Below are the code and all the weights of a small trained network. Each question names an input and a target symbol and asks about switching units off, where a switched-off unit gives its printed mean instead of its output.

import numpy as np


def w(rows, s, z=0):
    codes = np.array(rows[::2]) - 128.0
    scale = np.full(codes.shape[1], s)
    scale[-1] = z or s
    return codes * scale


def norm(h):
    return h / np.sqrt((h * h).mean(-1, keepdims=True) + 1e-5)


def softmax(a):
    e = np.exp(a - a.max(-1, keepdims=True))
    return e / e.sum(-1, keepdims=True)


def log_softmax(a):
    a = a - a.max(-1, keepdims=True)
    return a - np.log(np.exp(a).sum(-1, keepdims=True))


def net(x, mask):
    ids = ['βεζηλξπστφψω'.index(c) for c in x.split()]
    T = len(ids)
    res = E[ids] + P[:T]
    u = 0
    for l in range(3):
        r = norm(res)
        for j in range(3):
            rows = slice(3 * j, 3 * j + 3)
            q, k, v = (r @ M[l][rows].T for M in (Q, K, V))
            z = softmax(np.where(np.tri(T) > 0, q @ k.T / 3**0.5, -1e9)) @ v
            o = O[l][rows]
            res = res + np.where(mask[u + j], z, o[:, -1]) @ o[:, :-1]
        u += 3
    return log_softmax(norm(res)[-1] @ U[:, :-1].T + U[:, -1])


Q, K, V, O = {}, {}, {}, {}
E = w([
[127,153,234,112,111,59,192,175,166,196],'β',
[162,173,89,123,135,178,137,71,114,17],'ε',
[80,77,104,114,168,229,115,111,134,96],'ζ',
[105,140,119,146,197,166,142,99,151,157],'η',
[159,63,165,109,53,57,75,132,159,89],'λ',
[163,148,165,213,158,79,104,123,175,74],'ξ',
[158,103,92,78,131,139,101,120,254,145],'π',
[192,167,68,89,175,173,125,134,144,152],'σ',
[99,123,134,171,98,175,121,110,156,150],'τ',
[27,161,39,110,81,115,129,102,129,123],'φ',
[154,148,132,183,126,177,147,202,99,149],'ψ',
[129,99,115,168,198,54,179,90,72,166],'ω',
],0.025)
P = w([
[153,109,1,251,106,162,198,140,220,32],'0',
[75,210,173,117,128,113,134,124,156,101],'1',
[159,116,54,166,125,136,114,118,152,205],'2',
[92,198,168,103,145,112,88,123,112,124],'3',
[179,107,60,141,131,178,120,89,123,186],'4',
[96,185,156,88,166,109,44,138,86,145],'5',
],0.017)
Q[0] = w([
[71,204,202,67,161,128,173,138,72,151],'L0H1',
[86,201,142,174,139,113,68,150,97,52],'L0H1',
[132,152,80,184,169,118,156,101,178,137],'L0H1',
[150,125,165,177,206,142,173,100,61,52],'L0H2',
[105,172,135,120,82,86,126,101,128,66],'L0H2',
[183,170,124,120,254,112,99,151,87,45],'L0H2',
[183,73,6,222,141,111,132,63,106,120],'L0H3',
[100,197,118,188,133,124,95,89,71,77],'L0H3',
[179,89,73,215,42,205,210,126,142,208],'L0H3',
],0.05)
K[0] = w([
[124,146,180,67,127,112,38,113,50,202],'L0H1',
[87,185,123,143,177,120,56,136,56,95],'L0H1',
[169,102,106,172,80,92,145,114,140,107],'L0H1',
[125,122,171,94,168,111,51,113,96,181],'L0H2',
[153,142,180,171,122,105,140,163,183,110],'L0H2',
[141,185,168,78,183,90,76,171,86,121],'L0H2',
[127,85,56,150,140,146,190,114,145,30],'L0H3',
[105,164,100,148,86,134,108,126,95,105],'L0H3',
[143,138,134,180,54,148,253,110,156,140],'L0H3',
],0.057)
V[0] = w([
[210,134,89,101,138,163,174,153,105,128],'L0H1',
[126,253,134,140,135,137,91,148,97,129],'L0H1',
[169,133,111,68,117,193,94,155,207,158],'L0H1',
[120,159,130,140,130,108,48,143,163,134],'L0H2',
[101,157,124,120,116,151,124,142,115,123],'L0H2',
[161,143,147,122,144,133,104,119,140,131],'L0H2',
[98,198,171,158,127,183,66,86,188,153],'L0H3',
[120,174,77,131,190,94,161,106,141,172],'L0H3',
[148,77,120,76,134,88,87,53,149,108],'L0H3',
],0.06)
O[0] = w([
[189,151,58,62,197,138,191,202,159,111,86],'L0H1',
[43,252,200,106,96,128,206,120,129,170,183],'L0H1',
[187,91,73,94,39,195,227,169,65,140,146],'L0H1',
[180,153,145,168,103,109,83,211,114,70,126],'L0H2',
[92,140,86,104,136,124,123,165,99,102,128],'L0H2',
[165,154,121,142,107,100,150,141,116,129,109],'L0H2',
[84,238,201,161,125,250,57,66,148,172,254],'L0H3',
[195,172,48,188,152,74,77,135,91,216,147],'L0H3',
[171,96,80,33,82,123,65,52,158,81,37],'L0H3',
],0.022,0.059)
Q[1] = w([
[104,132,168,110,90,122,99,130,149,106],'L1H1',
[107,124,176,101,82,85,3,47,169,89],'L1H1',
[85,133,130,94,134,22,126,107,93,123],'L1H1',
[132,90,150,219,118,98,54,175,99,145],'L1H2',
[168,111,148,184,206,97,167,225,169,126],'L1H2',
[143,73,74,126,134,171,110,107,111,136],'L1H2',
[98,132,194,173,142,79,141,115,138,109],'L1H3',
[91,148,173,87,102,92,179,124,83,47],'L1H3',
[108,227,176,56,29,184,175,78,200,65],'L1H3',
],0.048)
K[1] = w([
[139,159,170,121,127,143,145,176,141,142],'L1H1',
[115,187,240,77,19,78,111,134,69,241],'L1H1',
[99,138,139,88,175,4,136,129,125,176],'L1H1',
[128,31,131,251,173,189,132,118,133,199],'L1H2',
[165,81,111,211,217,85,218,239,182,59],'L1H2',
[207,11,53,149,138,133,97,67,156,93],'L1H2',
[88,133,166,205,129,123,64,133,99,179],'L1H3',
[135,128,224,49,121,52,153,159,83,161],'L1H3',
[158,217,201,10,28,89,84,97,57,157],'L1H3',
],0.036)
V[1] = w([
[123,180,78,136,162,186,154,67,126,31],'L1H1',
[114,123,80,225,112,255,61,188,121,107],'L1H1',
[100,223,211,114,98,214,124,200,163,152],'L1H1',
[128,104,128,81,100,246,129,184,84,180],'L1H2',
[128,37,85,75,119,100,145,149,123,81],'L1H2',
[126,86,118,99,128,98,55,70,94,192],'L1H2',
[205,172,102,86,238,80,63,81,90,170],'L1H3',
[161,145,164,239,194,241,201,97,160,113],'L1H3',
[254,101,237,70,125,97,184,126,153,190],'L1H3',
],0.037)
O[1] = w([
[96,116,130,53,147,64,65,119,103,133,131],'L1H1',
[71,108,109,99,94,194,11,214,127,83,229],'L1H1',
[205,75,166,161,173,173,30,75,66,129,230],'L1H1',
[133,109,178,88,122,116,35,146,145,207,177],'L1H2',
[96,164,189,210,156,87,99,143,173,129,20],'L1H2',
[113,128,81,153,98,148,167,184,171,173,102],'L1H2',
[137,166,91,145,226,147,158,124,198,72,103],'L1H3',
[145,17,82,36,137,148,24,68,105,120,255],'L1H3',
[176,168,101,162,89,122,157,3,200,169,90],'L1H3',
],0.023,0.06)
Q[2] = w([
[97,234,178,97,8,126,113,128,152,84],'L2H1',
[158,127,186,154,173,95,110,122,75,116],'L2H1',
[225,170,54,105,124,151,92,68,157,105],'L2H1',
[241,110,59,135,161,229,23,140,122,105],'L2H2',
[122,115,100,34,110,133,146,168,113,70],'L2H2',
[84,176,195,132,56,182,169,132,44,119],'L2H2',
[195,76,83,77,126,195,184,181,123,130],'L2H3',
[121,108,20,136,186,57,128,253,138,146],'L2H3',
[203,152,47,129,135,120,39,94,175,147],'L2H3',
],0.043)
K[2] = w([
[93,224,216,139,79,102,67,87,61,209],'L2H1',
[210,131,84,147,115,119,154,159,90,77],'L2H1',
[164,153,106,98,157,142,82,61,132,129],'L2H1',
[169,85,59,108,179,255,73,168,191,118],'L2H2',
[86,90,160,134,129,72,141,172,163,103],'L2H2',
[53,89,156,144,111,137,120,132,77,172],'L2H2',
[132,54,104,167,181,216,130,174,151,106],'L2H3',
[107,58,109,98,112,84,192,162,253,114],'L2H3',
[171,104,75,128,141,97,51,88,188,70],'L2H3',
],0.046)
V[2] = w([
[124,138,156,154,118,59,70,123,156,205],'L2H1',
[149,136,165,101,160,174,101,207,207,103],'L2H1',
[87,183,89,112,89,174,127,54,144,143],'L2H1',
[82,110,103,176,117,184,122,128,104,137],'L2H2',
[156,168,120,97,141,173,120,148,138,111],'L2H2',
[192,71,165,138,96,189,167,152,116,105],'L2H2',
[172,148,51,175,113,67,254,110,158,68],'L2H3',
[94,47,87,161,214,133,139,140,188,202],'L2H3',
[130,196,193,126,142,139,166,145,72,227],'L2H3',
],0.045)
O[2] = w([
[161,124,86,153,29,105,113,128,147,108,124],'L2H1',
[179,164,191,106,148,84,120,193,146,164,147],'L2H1',
[90,138,85,108,153,121,125,126,145,40,131],'L2H1',
[126,116,124,135,151,168,173,115,144,63,164],'L2H2',
[88,164,139,146,160,134,166,111,156,147,143],'L2H2',
[122,191,123,178,137,150,179,121,81,129,143],'L2H2',
[86,163,148,118,132,190,2,111,50,124,1],'L2H3',
[94,100,189,129,71,183,135,67,194,181,138],'L2H3',
[123,61,84,140,179,124,103,220,168,186,134],'L2H3',
],0.026,0.098)
U = w([
[80,133,202,190,100,243,98,52,107,150,76],'β',
[88,155,167,103,179,30,52,58,112,158,179],'ε',
[106,112,192,109,42,90,180,102,198,78,146],'ζ',
[181,161,104,110,181,201,101,94,254,114,20],'η',
[154,159,202,223,81,52,88,117,70,56,255],'λ',
[134,157,155,75,203,133,172,46,14,41,160],'ξ',
[176,194,88,105,6,169,180,119,72,119,145],'π',
[171,190,58,171,165,175,44,133,67,213,72],'σ',
[141,25,112,98,85,150,49,159,45,100,100],'τ',
[40,152,174,139,153,122,135,211,81,98,175],'φ',
[199,66,189,197,159,132,190,108,75,193,78],'ψ',
[59,109,27,221,138,92,104,78,141,118,221],'ω',
],0.0069,0.0051)

Each question gives the input, a string of symbols that net reads in full, and the target symbol t.
The units are the heads (3 rows each of Q, K, V and O). Each row of codes is followed by its name. A weight is (code - 128) times the scale printed after its matrix; where a second scale follows, it is the last column's (O and U).
mask holds one flag per head, layer by layer. A switched-off head (its flag False) gives its mean, the last column of its rows in O, instead of its output. The means were averaged over made-up inputs and are rounded, as every weight is.
A unit's drop is (log p(t) with every unit on - log p(t) with that unit switched off) / (log p(t) with every unit on - log p(t) with every unit switched off).
The circuit of an input: a set's keep is (log p(t) with only the set's units on - log p(t) with every unit switched off) / (log p(t) with every unit on - log p(t) with every unit switched off). Starting from all 9 units, units are removed one at a time, each time the one whose removal leaves the highest keep (on an exact tie, the one counted first), for as long as the keep stays at least 0.8.
circuit, biggest first: the units of the circuit, biggest drop first
unit that matters most: the unit with the biggest drop
heads that matter: for each layer, one digit per head in row order, 1 if its drop is at least 0.15 and else 0, layers parted by /
drop when u is switched off: that unit's drop, to one decimal
input ξ ψ τ ξ β π, target η: unit that matters most	L0H3
input ξ η ξ ζ τ, target ξ: circuit, biggest first	L0H1, L0H3, L1H2, L2H3
input τ λ σ τ τ, target τ: circuit, biggest first	L0H1, L1H3
input ζ π π, target ζ: heads that matter	101 / 110 / 001
input ψ τ ε, target ψ: circuit, biggest first	L0H3, L1H1
input τ ζ ε, target τ: circuit, biggest first	L0H1, L1H3
input ξ ζ ω, target ξ: heads that matter	101 / 010 / 001
input ξ τ τ τ ω, target ξ: circuit, biggest first	L0H1, L1H2, L2H3, L0H3
input π β τ τ β, target π: circuit, biggest first	L0H3, L0H1, L1H1, L2H3
input ξ τ η, target ξ: circuit, biggest first	L1H2, L0H1, L0H3, L2H3
input ε τ ψ ψ τ λ, target ζ: circuit, biggest first	L0H3, L1H3
input ξ τ τ ε τ, target ξ: circuit, biggest first	L0H1, L1H2, L0H3, L2H3
input β λ τ τ π β, target ψ: heads that matter	101 / 100 / 001
input ξ β β φ, target ω: circuit, biggest first	L0H1, L2H1, L2H3, L0H3
input τ τ ψ ξ ψ φ, target ω: circuit, biggest first	L0H1, L0H3, L2H1, L2H3
input τ τ ζ ω, target ε: heads that matter	100 / 000 / 000
input π τ β, target π: circuit, biggest first	L0H1, L0H3, L1H1, L2H3
input ψ τ β ψ τ, target ψ: heads that matter	101 / 000 / 000
input π τ τ ψ β ξ, target λ: heads that matter	110 / 000 / 001
input τ ξ σ, target τ: unit that matters most	L0H1
input τ τ τ ε, target ξ: unit that matters most	L0H3
input β σ ζ β, target ψ: heads that matter	100 / 100 / 001
input τ ψ ω φ ξ ψ, target φ: heads that matter	101 / 000 / 000
input τ ψ ξ ε ξ, target τ: heads that matter	100 / 000 / 000
input ζ σ β τ ψ σ, target π: heads that matter	100 / 000 / 000
input ξ ξ ψ τ φ, target ξ: heads that matter	101 / 010 / 001
input σ ψ λ, target σ: unit that matters most	L0H1
input φ τ τ τ τ λ, target ζ: drop when L2H3 is switched off	0.2
input τ β ψ ξ ψ, target τ: drop when L2H3 is switched off	0.0
input β τ τ β τ ξ, target λ: drop when L0H2 is switched off	0.8
